Below are the code and all the weights of a small trained network. Each question names an input and a target symbol and asks about switching units off, where a switched-off unit gives its printed mean instead of its output.

import numpy as np


def w(rows, s, z=0):
    codes = np.array(rows[::2]) - 128.0
    scale = np.full(codes.shape[1], s)
    scale[-1] = z or s
    return codes * scale


def norm(h):
    return h / np.sqrt((h * h).mean(-1, keepdims=True) + 1e-5)


def f(y):
    return y / 2 * (1 + np.tanh(0.7978845608 * (y + 0.044715 * y**3)))


def softmax(a):
    e = np.exp(a - a.max(-1, keepdims=True))
    return e / e.sum(-1, keepdims=True)


def log_softmax(a):
    a = a - a.max(-1, keepdims=True)
    return a - np.log(np.exp(a).sum(-1, keepdims=True))


def net(x, mask):
    ids = ['ΣΦαβεζημπτω'.index(c) for c in x.split()]
    T = len(ids)
    res = E[ids] + P[:T]
    u = 0
    for l in range(3):
        r = norm(res)
        for j in range(3):
            rows = slice(4 * j, 4 * j + 4)
            q, k, v = (r @ M[l][rows].T for M in (Q, K, V))
            z = softmax(np.where(np.tri(T) > 0, q @ k.T / 4**0.5, -1e9)) @ v
            o = O[l][rows]
            res = res + np.where(mask[u + j], z, o[:, -1]) @ o[:, :-1]
        u += 3
        y = f(norm(res) @ A[l][:, :-1].T + A[l][:, -1])
        res = res + np.where(mask[u : u + 4], y, B[l][:, -1]) @ B[l][:, :-1]
        u += 4
    return log_softmax(norm(res)[-1] @ U[:, :-1].T + U[:, -1])


Q, K, V, O, A, B = {}, {}, {}, {}, {}, {}
E = w([
[124,134,93],'Σ',
[120,90,143],'Φ',
[97,166,115],'α',
[153,81,159],'β',
[122,91,142],'ε',
[153,170,80],'ζ',
[118,89,143],'η',
[249,114,225],'μ',
[117,142,90],'π',
[97,164,116],'τ',
[28,91,195],'ω',
],0.017)
P = w([
[175,90,129],'0',
[169,62,246],'1',
[128,98,130],'2',
[121,103,127],'3',
[169,191,100],'4',
[118,102,121],'5',
[117,101,125],'6',
[171,112,179],'7',
],0.011)
Q[0] = w([
[108,75,97],'0.h1',
[155,170,107],'0.h1',
[119,117,84],'0.h1',
[141,140,73],'0.h1',
[9,162,116],'0.h2',
[4,106,121],'0.h2',
[212,144,150],'0.h2',
[207,100,116],'0.h2',
[117,107,106],'0.h3',
[78,131,169],'0.h3',
[113,78,66],'0.h3',
[103,149,150],'0.h3',
],0.014)
K[0] = w([
[94,193,142],'0.h1',
[110,97,101],'0.h1',
[42,178,138],'0.h1',
[7,168,91],'0.h1',
[180,12,189],'0.h2',
[114,59,180],'0.h2',
[140,235,59],'0.h2',
[94,130,29],'0.h2',
[142,120,142],'0.h3',
[144,177,129],'0.h3',
[166,71,163],'0.h3',
[114,154,113],'0.h3',
],0.013)
V[0] = w([
[107,98,75],'0.h1',
[111,143,91],'0.h1',
[2,84,126],'0.h1',
[45,124,87],'0.h1',
[156,110,99],'0.h2',
[165,201,36],'0.h2',
[139,130,136],'0.h2',
[192,110,154],'0.h2',
[118,126,112],'0.h3',
[140,135,159],'0.h3',
[144,61,220],'0.h3',
[152,80,119],'0.h3',
],0.0086)
O[0] = w([
[118,85,62,147],'0.h1',
[159,155,36,122],'0.h1',
[81,147,84,146],'0.h1',
[62,196,28,129],'0.h1',
[142,140,101,146],'0.h2',
[75,207,139,4],'0.h2',
[142,124,118,136],'0.h2',
[142,80,150,199],'0.h2',
[123,121,138,127],'0.h3',
[129,127,85,126],'0.h3',
[177,133,3,176],'0.h3',
[104,184,115,165],'0.h3',
],0.0055,0.0029)
A[0] = w([
[155,121,112,70],'0.n1',
[126,99,50,183],'0.n2',
[182,197,74,98],'0.n3',
[106,19,244,252],'0.n4',
],0.011,0.0031)
B[0] = w([
[134,174,142,125],'0.n1',
[118,143,201,192],'0.n2',
[2,40,83,153],'0.n3',
[173,52,135,255],'0.n4',
],0.0077,0.0089)
Q[1] = w([
[132,2,123],'1.h1',
[222,69,113],'1.h1',
[124,182,163],'1.h1',
[165,118,65],'1.h1',
[62,107,97],'1.h2',
[11,133,120],'1.h2',
[184,160,98],'1.h2',
[68,145,161],'1.h2',
[245,124,93],'1.h3',
[195,145,100],'1.h3',
[96,159,166],'1.h3',
[207,111,152],'1.h3',
],0.011)
K[1] = w([
[72,180,63],'1.h1',
[209,221,159],'1.h1',
[105,121,215],'1.h1',
[193,90,148],'1.h1',
[161,139,152],'1.h2',
[176,168,139],'1.h2',
[116,137,112],'1.h2',
[163,153,169],'1.h2',
[251,100,154],'1.h3',
[170,92,160],'1.h3',
[93,154,115],'1.h3',
[178,152,140],'1.h3',
],0.013)
V[1] = w([
[160,199,255],'1.h1',
[111,95,111],'1.h1',
[136,23,127],'1.h1',
[141,57,67],'1.h1',
[186,179,129],'1.h2',
[81,103,82],'1.h2',
[122,173,204],'1.h2',
[75,229,118],'1.h2',
[151,44,78],'1.h3',
[197,105,110],'1.h3',
[221,129,151],'1.h3',
[247,86,191],'1.h3',
],0.0071)
O[1] = w([
[34,48,152,48],'1.h1',
[111,198,124,163],'1.h1',
[1,150,136,178],'1.h1',
[113,233,67,161],'1.h1',
[94,157,31,71],'1.h2',
[178,49,143,133],'1.h2',
[16,156,153,113],'1.h2',
[10,37,195,3],'1.h2',
[161,177,134,177],'1.h3',
[191,82,109,113],'1.h3',
[111,43,116,93],'1.h3',
[165,30,149,128],'1.h3',
],0.0047,0.0042)
A[1] = w([
[159,120,40,26],'1.n1',
[146,89,91,247],'1.n2',
[135,106,173,65],'1.n3',
[144,93,8,1],'1.n4',
],0.014,0.0028)
B[1] = w([
[122,203,87,174],'1.n1',
[72,145,120,253],'1.n2',
[117,90,97,182],'1.n3',
[158,190,7,188],'1.n4',
],0.012,0.0033)
Q[2] = w([
[165,21,56],'2.h1',
[224,98,128],'2.h1',
[179,60,99],'2.h1',
[141,80,180],'2.h1',
[150,144,174],'2.h2',
[141,89,41],'2.h2',
[140,69,128],'2.h2',
[143,125,179],'2.h2',
[133,155,248],'2.h3',
[83,58,123],'2.h3',
[171,99,176],'2.h3',
[107,98,39],'2.h3',
],0.012)
K[2] = w([
[167,83,95],'2.h1',
[128,65,98],'2.h1',
[140,66,92],'2.h1',
[129,147,77],'2.h1',
[125,147,163],'2.h2',
[143,105,96],'2.h2',
[72,152,110],'2.h2',
[109,142,207],'2.h2',
[251,39,169],'2.h3',
[98,203,148],'2.h3',
[164,122,128],'2.h3',
[50,218,93],'2.h3',
],0.015)
V[2] = w([
[81,130,120],'2.h1',
[69,134,210],'2.h1',
[175,151,238],'2.h1',
[107,92,163],'2.h1',
[85,82,8],'2.h2',
[120,163,71],'2.h2',
[117,196,144],'2.h2',
[109,191,128],'2.h2',
[97,208,58],'2.h3',
[181,38,113],'2.h3',
[119,124,197],'2.h3',
[81,56,145],'2.h3',
],0.011)
O[2] = w([
[53,171,140,96],'2.h1',
[100,249,109,157],'2.h1',
[205,160,100,222],'2.h1',
[106,161,61,170],'2.h1',
[40,63,110,75],'2.h2',
[91,75,57,73],'2.h2',
[153,179,49,93],'2.h2',
[135,164,47,85],'2.h2',
[218,2,166,6],'2.h3',
[90,217,101,227],'2.h3',
[128,150,4,162],'2.h3',
[60,230,143,168],'2.h3',
],0.0066,0.0022)
A[2] = w([
[58,49,49,146],'2.n1',
[230,218,56,3],'2.n2',
[238,118,91,108],'2.n3',
[81,140,254,236],'2.n4',
],0.0082,0.0043)
B[2] = w([
[77,42,192,174],'2.n1',
[63,26,2,200],'2.n2',
[146,204,113,238],'2.n3',
[88,235,91,255],'2.n4',
],0.009,0.0033)
U = w([
[200,171,19,84],'Σ',
[143,80,170,152],'Φ',
[71,224,172,255],'α',
[185,135,167,84],'β',
[134,102,159,88],'ε',
[11,85,116,63],'ζ',
[136,79,167,198],'η',
[232,203,199,73],'μ',
[113,136,60,31],'π',
[94,189,157,118],'τ',
[15,89,214,77],'ω',
],0.012,0.0047)

Each question gives the input, a string of symbols that net reads in full, and the target symbol t.
The units are the heads (4 rows each of Q, K, V and O) and the neurons (one row each of A and B). Each row of codes is followed by its name. A weight is (code - 128) times the scale printed after its matrix; where a second scale follows, it is the last column's (O, A, B and U).
mask holds one flag per unit, layer by layer, with each layer's heads first. A switched-off unit (its flag False) gives its mean, the last column of its rows in O or B, instead of its output. The means were averaged over made-up inputs and are rounded, as every weight is.
A unit's drop is (log p(t) with every unit on - log p(t) with that unit switched off) / (log p(t) with every unit on - log p(t) with every unit switched off).
unit that matters most: the unit with the biggest drop
top k neurons: the k neurons with the biggest drops, biggest first
top k neurons in layer l: the k neurons of layer l with the biggest drops, biggest first
heads that matter: for each layer, one digit per head in row order, 1 if its drop is at least 0.15 and else 0, layers parted by /
input Σ Σ α ω ω, target Σ: heads that matter : 110 / 011 / 111
input μ μ μ α α μ η α, target μ: heads that matter : 101 / 001 / 101
input Σ μ μ α α Σ ω α, target Σ: heads that matter : 110 / 001 / 011
input α α ζ η β, target α: top neuron : 1.n4
input μ ω α α τ, target μ: heads that matter : 111 / 011 / 101
input α Φ ζ τ α α ω ω, target α: top 2 neurons : 1.n4, 0.n3
input α α μ η μ Σ α Φ, target α: top 2 neurons : 1.n4, 2.n4
input α μ ε α Σ, target α: top 2 neurons in layer 0 : 0.n4, 0.n2
input μ α η α α, target μ: top 2 neurons : 0.n3, 0.n4
input α α Σ Σ μ, target α: top 2 neurons : 1.n4, 2.n4
input μ Φ Φ ζ Φ, target μ: top 2 neurons in layer 1 : 1.n3, 1.n1
input ζ β α Σ Σ, target ζ: heads that matter : 101 / 000 / 011
input Σ τ π τ η μ Φ α, target Σ: heads that matter : 010 / 001 / 011
input α α α μ α α Σ β, target α: heads that matter : 011 / 010 / 001
input ω α α ζ β Σ π α, target ω: unit that matters most : 0.h1
input α α μ Σ ε, target α: heads that matter : 000 / 011 / 000
input ω η π τ α, target ω: top 2 neurons : 0.n4, 0.n3
input μ α Σ Σ α η α Σ, target μ: heads that matter : 111 / 111 / 111
input η α η Σ α α η α, target η: heads that matter : 000 / 000 / 100
input ω ζ η ζ η, target ω: unit that matters most : 0.n4
input ω α Σ Σ Σ α α Φ, target ω: heads that matter : 111 / 010 / 111
input α η π α μ, target α: heads that matter : 011 / 110 / 001
input η Φ Φ Σ τ η τ α, target η: heads that matter : 000 / 001 / 100
input η Σ η α τ α ζ, target ζ: top 2 neurons : 0.n4, 2.n1
input η ζ η τ η, target η: top 2 neurons in layer 0 : 0.n3, 0.n4
